The symbols move the units like this.
j82 w j755
j82 m j798
j949 w j885
j949 m j210
j931 w j949
j931 m j622
j363 w j883
j363 m j851
j716 w j158
j716 m j497
j666 w j314
j666 m j679
j232 w j363
j232 m j588
j609 w j666
j609 m j191
j851 w j588
j851 m j363
j755 w j486
j755 m j193
j210 w j622
j210 m j949
j324 w j931
j324 m j151
j857 w j595
j857 m j206
j17 w j324
j17 m j636
j885 w j503
j885 m j720
j158 w j121
j158 m j197
j577 w j185
j577 m j505
j191 w j215
j191 m j609
j883 w j716
j883 m j811
j679 w j191
j679 m j666
j486 w j206
j486 m j595
j720 w j210
j720 m j885
j193 w j798
j193 m j755
j197 w j497
j197 m j158
j215 w j197
j215 m j121
j505 w j857
j505 m j577
j497 w j811
j497 m j716
j132 w j720
j132 m j503
j206 w j577
j206 m j857
j503 w j82
j503 m j132
j151 w j636
j151 m j324
j798 w j132
j798 m j82
j121 w j609
j121 m j215
j622 w j151
j622 m j931
j595 w j193
j595 m j486
j314 w j505
j314 m j185
j588 w j17
j588 m j232
j811 w j851
j811 m j883
j636 w j232
j636 m j17
j185 w j679
j185 m j314

Unit, then a row for it; each showing differs a little:
j210
-43 27 21 78 5 2 8 -36 -3 -20 -25 -8 -41 -69 -7 -94 -2 22 34 43 11 -11 -60
j798
26 -29 -46 -17 30 3 35 20 -33 31 -4 35 -84 62 32 -53 27 -7 -12 -83 11 0 50
j636
24 35 36 -30 -9 2 -12 25 49 -38 32 -31 99 -23 5 78 1 17 22 66 8 30 -15
j716
7 -6 -36 -8 4 -6 43 46 -83 48 -25 18 -67 57 35 -29 32 -8 -34 -65 -13 -25 49
j798
17 -21 -45 -19 33 -4 38 19 -32 24 2 33 -85 62 23 -46 25 -8 -8 -85 3 4 55
j197
23 57 40 -15 -21 8 -18 27 55 -50 32 -45 79 -42 -3 67 -23 18 27 53 -17 35 -28
j314
18 38 57 32 -16 26 -7 -15 79 -39 14 -41 57 -71 -38 46 -36 24 12 54 6 -7 -26
j363
29 -24 -13 -89 17 4 -22 1 9 38 15 7 27 67 37 90 1 -43 21 -32 -48 5 57
j679
-50 -2 9 74 -1 5 -9 -29 -34 -34 -47 -2 -53 -56 -8 -92 18 17 28 16 28 0 -43
j497
20 1 40 -54 35 -19 8 9 43 -28 34 -2 84 22 -16 119 15 -7 12 26 -27 16 -13
j720
-50 -12 -45 72 -9 -5 -27 -10 -57 -6 -31 -21 -60 -39 -7 -98 14 7 -10 -15 58 -29 -22
j497
22 1 34 -53 39 -19 9 11 43 -31 29 -3 87 21 -10 116 11 -2 8 29 -28 15 -8
j883
34 -46 -35 -65 20 -21 3 55 -11 67 4 37 -21 32 45 10 27 -34 -19 -58 -37 15 61
j949
-35 39 22 82 -14 10 -16 -34 20 -50 -6 -7 0 -47 -2 -59 -40 22 -8 72 -6 -17 -66
j206
18 -38 -20 -35 21 -13 22 41 -42 40 17 44 -64 67 39 -27 29 -10 3 -94 -5 8 50
j883
33 -39 -31 -73 17 -22 10 53 -15 71 7 40 -18 39 37 13 31 -31 -12 -63 -34 11 63
j505
28 27 45 -50 -14 -28 -4 3 74 -47 11 -10 73 -9 -23 101 -25 8 12 30 10 20 -34
j755
56 -30 -30 -68 43 3 -11 26 19 34 45 5 60 35 12 89 12 -30 -1 0 -57 2 28
j857
25 7 8 -69 11 1 -14 19 23 -2 60 -11 55 50 -9 102 -12 -6 12 24 -37 57 10
j206
24 -32 -24 -31 18 -16 16 34 -41 35 17 45 -62 65 39 -24 24 -8 3 -91 -5 3 57
j232
35 -4 20 -59 33 -2 -4 16 12 -6 31 13 83 41 -13 113 9 -20 24 11 -45 13 -8
j577
-13 -28 -64 12 -8 4 51 0 -75 52 -31 13 -70 44 15 -58 22 27 -25 -46 12 -8 38
j121
-52 -23 -18 55 -20 3 4 -40 -39 10 -59 -10 -78 -42 -28 -91 29 24 18 -11 36 -2 -5
j185
-52 -15 -42 76 -19 -3 -19 -5 -72 27 -31 -17 -45 -20 3 -93 28 2 -12 -44 48 -22 1
j885
11 23 63 47 -21 24 -17 -32 72 -48 9 -42 37 -68 -20 11 -28 41 18 81 19 -17 -27
j609
-67 20 24 63 -8 2 -10 -29 -22 -29 -32 1 -16 -76 -27 -93 -50 7 -4 30 36 13 -38
j851
44 -27 -46 -77 30 -26 -7 39 4 48 7 23 -12 52 47 33 22 -47 -21 -36 -40 31 76
j324
-49 -20 -41 39 -19 -9 6 -42 -27 29 -37 -3 -82 -22 -18 -100 39 21 7 -47 37 -6 -10
j755
55 -25 -30 -62 43 0 -18 27 18 38 40 7 56 35 12 98 8 -43 2 1 -58 6 25
j679
-52 -1 11 72 -5 13 -9 -31 -31 -44 -52 0 -55 -58 -8 -94 16 13 28 20 25 -2 -47
j121
-48 -23 -18 58 -21 6 -1 -36 -35 11 -62 -14 -81 -41 -29 -88 34 23 7 -16 36 1 -3
j497
20 -1 33 -55 37 -18 10 9 41 -32 30 -3 87 22 -19 119 13 -4 15 36 -27 19 -12
j883
35 -41 -38 -70 24 -21 3 54 -11 70 7 40 -23 35 43 11 23 -28 -17 -59 -41 14 65
j151
32 19 27 23 -56 4 -20 -9 59 -47 3 -11 63 -44 -15 38 -67 23 19 67 15 3 -41

Complete each set of four: the symbols that take the first to the second take the third to the fourth.
Answers are names.
A -31 18 30 64 -34 27 -18 -25 40 -72 -5 -3 9 -60 -20 -35 -37 30 -5 88 -12 -4 -55
B -55 -23 -42 80 -2 -6 -11 -2 -64 29 -32 -10 -45 -21 5 -98 27 4 -10 -47 46 -27 -2
C 37 38 49 -18 -17 -13 -8 -4 67 -40 14 -4 86 -26 -31 72 -33 10 29 35 28 16 -46
D j798

A -36 -17 -61 24 -22 5 38 -11 -62 58 -16 1 -71 18 -5 -81 22 21 -34 -47 28 -19 19
B -44 3 3 74 -8 9 -4 -31 -29 -48 -52 5 -55 -56 -7 -93 18 16 33 17 26 3 -43
C -56 -19 -43 37 -22 -8 5 -43 -20 30 -27 -5 -82 -31 -13 -97 40 23 -3 -41 27 -3 -7
D j121

A 20 40 47 27 -20 31 -9 -15 78 -38 16 -43 60 -69 -35 42 -34 30 15 55 7 -15 -22
B -57 -10 -38 71 -19 -7 -14 -7 -70 22 -32 -13 -39 -18 5 -91 22 -3 -18 -36 40 -20 2
C -57 -14 -44 83 -16 -6 -12 -3 -70 27 -29 -14 -39 -16 7 -92 28 10 -15 -41 44 -29 0
D j314

A 20 -38 -29 -35 21 -16 20 39 -33 43 12 46 -63 67 39 -21 22 -11 -1 -91 -13 1 54
B -13 -34 -71 13 -6 2 48 -6 -68 54 -37 11 -80 41 16 -62 25 25 -17 -46 15 -13 32
C -43 -16 -43 73 -6 -2 -26 -8 -57 -3 -27 -22 -58 -32 -5 -93 14 14 -10 -15 50 -31 -20
D j210

A 23 -24 -50 -20 34 -5 36 17 -35 25 -7 38 -75 59 21 -50 27 -10 -12 -79 5 -1 50
B -33 -28 -60 20 -17 11 39 -16 -62 61 -18 8 -64 25 -10 -90 29 12 -33 -45 26 -16 15
C -47 -22 -17 56 -18 -1 0 -42 -29 15 -67 -16 -78 -43 -29 -94 26 26 10 -13 38 7 -8
D j609

A -70 18 21 68 -6 -6 -16 -23 -31 -24 -28 6 -16 -77 -27 -94 -43 14 -12 33 42 2 -43
B -34 21 38 60 -32 34 -16 -26 42 -71 -3 -5 10 -54 -14 -36 -30 31 -3 83 -4 -4 -50
C 16 40 54 28 -13 30 -11 -14 76 -40 12 -38 61 -72 -35 45 -33 31 13 54 14 -11 -23
D j505

A -51 -15 -44 69 -6 -6 -30 -7 -47 -7 -32 -31 -62 -37 -11 -93 11 6 -17 -10 51 -29 -20
B -49 27 22 66 6 1 7 -43 2 -26 -17 -1 -43 -69 -9 -94 1 27 36 35 19 0 -65
C 41 -5 -5 -78 22 -22 4 31 -10 59 -3 17 -3 61 48 45 34 -63 6 -55 -27 -32 45
D j206

A 40 31 49 -26 -11 -16 0 -8 59 -41 12 -8 87 -36 -34 71 -39 2 19 30 25 15 -49
B -31 -25 -55 24 -21 3 39 -20 -64 61 -16 -3 -69 24 -13 -86 26 23 -37 -44 30 -28 15
C -41 -19 -52 72 -1 1 20 -5 -48 20 -15 5 -65 34 13 -80 38 12 -9 -78 12 -23 27
D j197

A 46 -1 -10 -55 22 -17 -8 43 -21 57 12 11 -36 70 38 17 38 -62 -16 -72 -24 -18 51
B 19 1 -28 -35 14 -5 35 59 -55 54 -8 22 -47 65 13 -22 47 -34 -47 -65 -27 -6 42
C -45 -15 -43 68 -7 1 -30 -10 -60 -7 -26 -26 -64 -42 -2 -96 14 14 -10 -18 57 -29 -17
D j497

A 24 21 29 22 -60 0 -20 -8 65 -47 4 -10 64 -50 -14 36 -76 30 22 67 13 9 -48
B 32 36 35 -33 -13 -2 -7 22 49 -37 30 -30 91 -25 11 84 2 20 25 67 9 38 -9
C -29 -20 -54 27 -18 7 39 -23 -56 54 -18 8 -73 28 -11 -85 28 23 -36 -47 31 -24 18
D j720

A 38 -2 20 -60 29 4 13 12 17 -12 38 14 92 41 -15 113 14 -22 22 6 -35 6 -17
B 23 -21 -17 -89 12 3 -23 0 9 32 16 13 28 64 34 82 3 -50 21 -36 -47 2 54
C 35 37 35 -34 -7 6 -14 30 47 -38 37 -30 94 -20 9 78 1 14 28 64 3 31 -13
D j232

A -55 5 10 43 8 -2 -10 -19 -44 -13 -30 -12 -61 -69 -38 -89 -27 15 -18 29 58 6 -39
B -33 31 28 85 -21 9 -10 -34 22 -55 0 -9 4 -47 -2 -60 -46 25 -2 71 6 -14 -73
C -37 21 38 62 -32 31 -15 -25 40 -76 -4 -2 18 -53 -14 -35 -36 26 -10 85 -9 -13 -54
D j314

A 35 40 35 -34 -7 7 -2 24 53 -38 34 -26 94 -28 8 76 6 16 23 63 6 35 -13
B -19 -11 -61 35 21 7 14 -5 -52 14 -19 8 -82 50 13 -61 35 -2 -20 -85 18 -31 40
C -35 20 28 60 -31 28 -12 -21 39 -74 -13 -3 4 -56 -13 -40 -32 30 -7 84 -8 -8 -52
D j679

A 17 -21 -47 -24 40 -12 41 16 -39 29 -5 40 -83 57 24 -48 23 -3 -11 -81 8 4 56
B 32 14 10 -74 9 -5 -24 18 25 -6 59 -10 60 48 -11 105 -20 -6 9 23 -43 56 8
C 23 -7 -24 -27 14 -3 38 53 -50 56 3 19 -51 67 22 -30 49 -27 -50 -67 -28 -16 39
D j497

A 26 -30 -24 -31 23 -15 20 38 -41 43 15 43 -61 65 38 -26 20 -12 1 -91 -7 -4 51
B 45 -20 -41 -65 45 -21 -3 24 20 43 11 3 38 55 16 85 22 -50 -27 -3 -52 5 38
C -48 -16 -45 46 -11 -11 4 -34 -19 36 -35 -9 -86 -22 -16 -103 34 23 6 -42 27 -7 -8
D j636

A 16 27 66 47 -15 26 -16 -23 71 -45 12 -44 31 -67 -25 7 -21 28 14 72 22 -14 -21
B 13 29 61 48 -24 20 -10 -24 74 -44 8 -37 31 -68 -25 12 -21 30 21 81 29 -18 -27
C 16 -18 -12 -88 13 1 -18 -11 4 36 13 13 29 75 35 86 1 -52 20 -33 -44 6 58
D j363

A 41 29 39 -22 -11 -19 5 -4 60 -42 20 -10 85 -27 -33 74 -40 15 28 40 31 18 -49
B 26 13 13 -78 -8 -1 -19 15 35 -23 57 -6 75 44 7 90 -23 -5 18 44 -15 45 -3
C 20 -35 -22 -27 27 -16 24 37 -38 34 15 49 -60 78 36 -24 20 -10 -3 -91 -12 8 55
D j577

A 21 60 34 -9 -18 8 -15 20 56 -47 32 -42 83 -50 -7 74 -20 19 27 54 -8 31 -26
B 39 -8 15 -58 28 2 3 20 19 -12 29 11 86 38 -16 118 10 -25 18 10 -35 5 -15
C -21 -12 -62 34 17 8 25 -8 -47 13 -16 7 -76 49 7 -60 31 5 -22 -86 15 -32 38
D j720

A 47 -22 -40 -75 28 -22 -8 41 10 46 1 20 -3 42 45 33 22 -48 -22 -41 -40 25 67
B 25 -24 -18 -84 14 3 -18 -1 10 35 14 14 27 70 33 93 0 -50 18 -30 -47 -3 55
C 43 -12 -8 -47 18 -20 -9 35 -23 54 11 17 -34 71 40 14 42 -75 -11 -74 -24 -15 42
D j755

A -54 -9 -43 63 -2 0 -28 -15 -54 -8 -23 -16 -63 -41 -1 -93 13 9 -11 -14 58 -26 -24
B -43 20 28 68 -5 8 3 -43 -11 -31 -20 -7 -41 -68 -4 -99 3 25 30 37 16 -6 -67
C 27 11 11 -78 -2 3 -19 13 29 -30 53 -7 79 39 6 99 -21 -4 16 43 -10 40 -10
D j755

A -53 3 11 77 -3 9 0 -33 -28 -42 -47 4 -55 -58 -7 -101 16 13 37 21 29 -7 -47
B -48 -13 -38 74 -16 -4 -14 -7 -65 28 -34 -11 -41 -20 9 -100 33 -2 -15 -47 45 -27 2
C 36 32 44 -19 -14 -19 -1 -1 67 -39 18 -9 82 -32 -33 74 -41 3 29 38 28 17 -51
D j885

A -56 4 6 52 5 -6 -21 -18 -47 -17 -36 -5 -59 -65 -31 -92 -27 16 -14 27 51 -2 -39
B -46 -17 -13 60 -22 -2 1 -39 -40 20 -61 -7 -73 -43 -30 -94 35 22 10 -15 37 5 0
C 41 28 46 -19 -20 -17 -3 -1 67 -38 16 -5 85 -31 -33 68 -35 9 25 39 26 23 -48
D j883

A -26 4 75 56 -3 17 -7 -46 31 -43 -1 -9 20 -62 -29 -24 -52 41 7 81 40 -19 -36
B -58 10 11 58 9 -7 -9 -23 -42 -15 -32 -13 -56 -65 -26 -92 -24 17 -12 25 45 -4 -37
C 31 -9 13 -69 8 6 -27 4 18 31 19 7 36 72 -2 106 -13 -45 12 -22 -59 20 33
D j883

A 28 -13 5 -70 11 1 -31 1 18 28 27 10 38 69 -2 107 -13 -45 10 -23 -54 18 40
B 11 24 60 44 -23 23 -11 -28 71 -49 12 -37 22 -60 -23 15 -23 32 17 83 22 -19 -24
C 33 29 34 -37 -13 4 -10 27 51 -34 36 -35 97 -24 9 80 4 11 23 63 8 34 -19
D j609

A -47 -14 -49 75 -7 1 -29 -17 -56 -6 -29 -22 -67 -38 -8 -94 15 12 -10 -13 50 -30 -23
B -49 24 18 73 3 2 7 -39 -14 -30 -25 -7 -34 -68 -12 -94 6 19 34 33 17 -6 -68
C -46 -7 -48 72 -5 3 -32 -13 -57 -4 -25 -21 -66 -35 0 -95 13 2 -13 -16 48 -27 -25
D j210

A -47 -11 -42 68 -5 -3 -23 -5 -55 2 -25 -24 -67 -44 -1 -90 13 7 -6 -21 53 -28 -31
B 13 28 64 42 -24 25 -12 -26 73 -50 10 -42 32 -65 -27 12 -24 34 18 79 32 -14 -24
C 27 28 42 -50 -16 -34 -9 3 68 -48 10 -12 74 -9 -18 99 -15 5 13 30 11 19 -39
D j577

A 22 1 -26 -38 13 -2 39 60 -57 56 -8 25 -48 68 13 -28 50 -30 -48 -69 -27 -8 39
B -17 -12 -60 32 24 10 27 -10 -51 12 -16 -2 -78 52 13 -56 36 3 -25 -83 23 -35 40
C 26 19 21 -74 0 4 -13 10 30 -25 53 -5 81 43 4 90 -18 -2 18 45 -3 45 -6
D j755

A 42 -6 -8 -54 19 -11 -10 39 -16 60 5 15 -28 73 33 15 40 -73 -14 -74 -28 -20 46
B 25 -23 -46 -25 37 -8 33 16 -40 26 -4 40 -86 64 23 -51 29 -7 -10 -86 12 1 54
C -28 6 75 54 -3 16 -9 -43 28 -45 0 -3 8 -62 -30 -28 -57 42 7 71 39 -22 -41
D j151

A 42 -12 6 -64 -1 -2 -31 3 20 29 27 9 41 74 -2 108 -9 -51 20 -20 -59 19 39
B 32 -47 -33 -65 15 -19 2 53 -9 62 10 36 -22 33 48 10 19 -27 -21 -62 -41 17 65
C 18 -2 -27 -31 18 -1 33 55 -50 55 -1 23 -46 66 16 -25 50 -29 -44 -63 -29 -16 37
D j232

A 22 -19 -7 -89 12 0 -18 -3 15 36 14 5 28 65 30 82 3 -47 27 -36 -43 12 59
B -41 31 22 80 -20 8 -6 -46 29 -54 -4 0 5 -49 -10 -66 -48 24 -5 69 4 -13 -66
C 40 -7 23 -49 32 -1 0 16 16 -5 32 7 82 39 -17 118 19 -18 20 9 -37 8 -12
D j885

A 22 -26 -45 -20 35 -12 42 22 -34 29 -12 38 -85 62 27 -45 23 -12 -5 -78 2 1 50
B -32 -17 -59 20 -25 6 39 -10 -58 59 -17 7 -61 21 -5 -87 23 17 -37 -51 32 -15 16
C 26 -20 -15 -84 11 0 -18 1 11 33 14 15 28 66 26 89 5 -48 19 -32 -42 1 58
D j883

A 17 -30 -23 -33 20 -11 23 38 -40 38 16 48 -61 65 40 -25 21 -12 0 -89 -11 3 48
B -11 -32 -69 14 -8 4 48 4 -78 51 -30 12 -67 37 9 -62 21 25 -20 -43 12 -14 35
C -29 -26 -60 24 -20 6 41 -17 -66 52 -21 2 -62 27 -7 -91 26 23 -22 -52 18 -22 16
D j720

A -34 27 15 79 -20 13 -10 -48 25 -54 -2 -3 6 -44 -9 -61 -45 24 2 68 0 -15 -74
B -47 -9 -43 67 -11 1 -25 -8 -59 2 -29 -23 -62 -40 -2 -91 14 8 -11 -10 54 -28 -26
C 44 -21 -38 -76 46 -14 1 18 13 44 17 -3 39 51 21 80 19 -50 -32 -4 -54 6 52
D j755

A 24 -25 -49 -25 38 -4 37 25 -33 27 -5 34 -78 62 26 -52 25 -2 -6 -84 6 5 55
B -30 -22 -57 28 -18 0 36 -21 -62 58 -15 7 -72 24 -11 -90 20 20 -38 -47 25 -21 20
C -54 -17 -43 78 -8 -5 -16 -6 -64 22 -30 -13 -44 -21 4 -93 29 2 -19 -45 42 -28 3
D j679

A 32 38 30 -37 -11 4 -11 26 49 -43 32 -33 97 -23 5 80 0 17 23 63 7 29 -12
B -57 2 9 50 9 -6 -14 -24 -43 -12 -32 -7 -51 -64 -29 -90 -27 8 -19 27 48 -3 -32
C -21 -16 -58 33 11 10 29 -8 -51 8 -17 3 -78 61 3 -61 31 -1 -27 -86 24 -40 33
D j363

